Each row has a name. Each question is about the rows just above it.

[-5  7  7 -7]  P
[ 29   8  -7 -19]  L
[53 -6 -6 -6]  Z
How many times does P hold [7]? -> 2
Times [-7] occurs in P: -> 1
How many times does Z hold [53]? -> 1
Count of [-6] in Z: -> 3
Whose row is [ 29   8  -7 -19]? -> L
How many times does P hold [-5]? -> 1

[-24 -24 -24 -24] -> X
[14  8  2  2] -> B
[ -1  23  -5 -24] -> S
[-25   0  -4   1] -> H
[ -4 -25  -4 -25] -> U
Times [2] occurs in B: -> 2
Times [-5] occurs in S: -> 1
Times [-4] occurs in H: -> 1
Count of [-4] in U: -> 2
Count of [-23] in X: -> 0
Count of [1] in H: -> 1
Count of [-24] in X: -> 4

[ -5 -44   8 -39 -44  -5 -44  17  -5 -44 -43]  T
[ -3  52  -3  -3 -31  -3   5   3  -1   9 -34]  K
[ -3 -34  -3  -3  -2  -7   5   3  -2   9 -34]  V
[  6 -38  18 -58 -33  18 -58 -58  -2 -39  18]  D
How many times does V hold [-2]? -> 2
How many times does K hold [-3]? -> 4
Count of [-5] in T: -> 3
How many times does D hold [18]? -> 3
Count of [-44] in T: -> 4

[  4 -56   6 -29  11  11  56  56 -40 -23 -25  25  55 -30  -3 -39  41  55
  33  -9   9 -23  29 -33 -21 -47 -22 -46  48 -17   9 -57  12 -25 -11  49
  25  -3 -41  10 -51 -18 -56 -15 -36  24 -22  52 -25  54  28 -29  53  43
 -49  30 -38  45  38] : C
[ 46 -57  20  58  18   9  12  31  -2  11  38 -22  48 -39   3  55  31   0
 -39  12  39 -36  -4  55 -26  58  41  42  47 -37  10 -36 -48   0  15  49
   0  -3 -11 -30  -4  -4  50  31  -1  27 -53  16  42 -42  54  46  32 -38
  41  31 -52 -49  58] : W
[  3  52  -8  46  -7  25  39 -19 -41 -40  52 -31  35 -52 -20  19 -12 -41
 -38  14  20  41  24  -2 -42  51 -32   1  43 -34  21 -15 -37 -34  21 -48
  31 -39 -29   9  11  54  52   0  58  32 -38  45 -10  -6  10 -11 -23 -37
 -53 -52 -23 -48  27] : J
[ 27 -23 -54  41  10 -27 -23 -26 -16  -7   5  55 -33  -4  57   6 -35  32
  42  53  46 -55  46 -29  19  40 -28 -53 -44 -52 -42  -2  39  17  27 -34
 -12  -7 -15 -21  -8  38 -30  14 -54 -28  31  19  56 -26  42 -46  20 -20
 -14  12  42  24  32] : E
[  3   0  16  42   1  35  49 -38  56 -48  38  10  12 -39  17  58 -54  26
  18  29  32 -43  21  46  52  -4  14 -28  33  45  27  33  28  11  37  36
  47  15  46 -36 -18  52  30 -32 -25   4  29  -9  13  19  41   3  56 -45
 -38 -22  56 -15 -50] : A
[ 12  54  -3  -8 -27  46   8 -31 -18  44  17 -57  38  23   3 -36  17  50
  27  51 -20  47 -33 -23   4  10  31 -48  -6 -11 -29  36 -12 -26  15 -41
 -41 -22 -10 -47  35   6 -56   6 -15  16 -38 -33  18  52  57  29 -44 -28
 -43 -58 -42 -53  16] : R
How many times does J hold [-52]? -> 2
Times [-31] occurs in J: -> 1

[ 16  33  16 -36] : F
[12 12 12 12] : Y
[-37 -37 -37 -37] : G
[-12  11 -26   6] : N
[21 38 21 21] : Q
[-35 -38 -35 -14] : M
How many times does Y hold [12]? -> 4
How many times does N hold [11]? -> 1
Count of [-36] in F: -> 1
Count of [-34] in M: -> 0
How many times does G hold [-37]? -> 4
Count of [15] in F: -> 0
Count of [21] in Q: -> 3

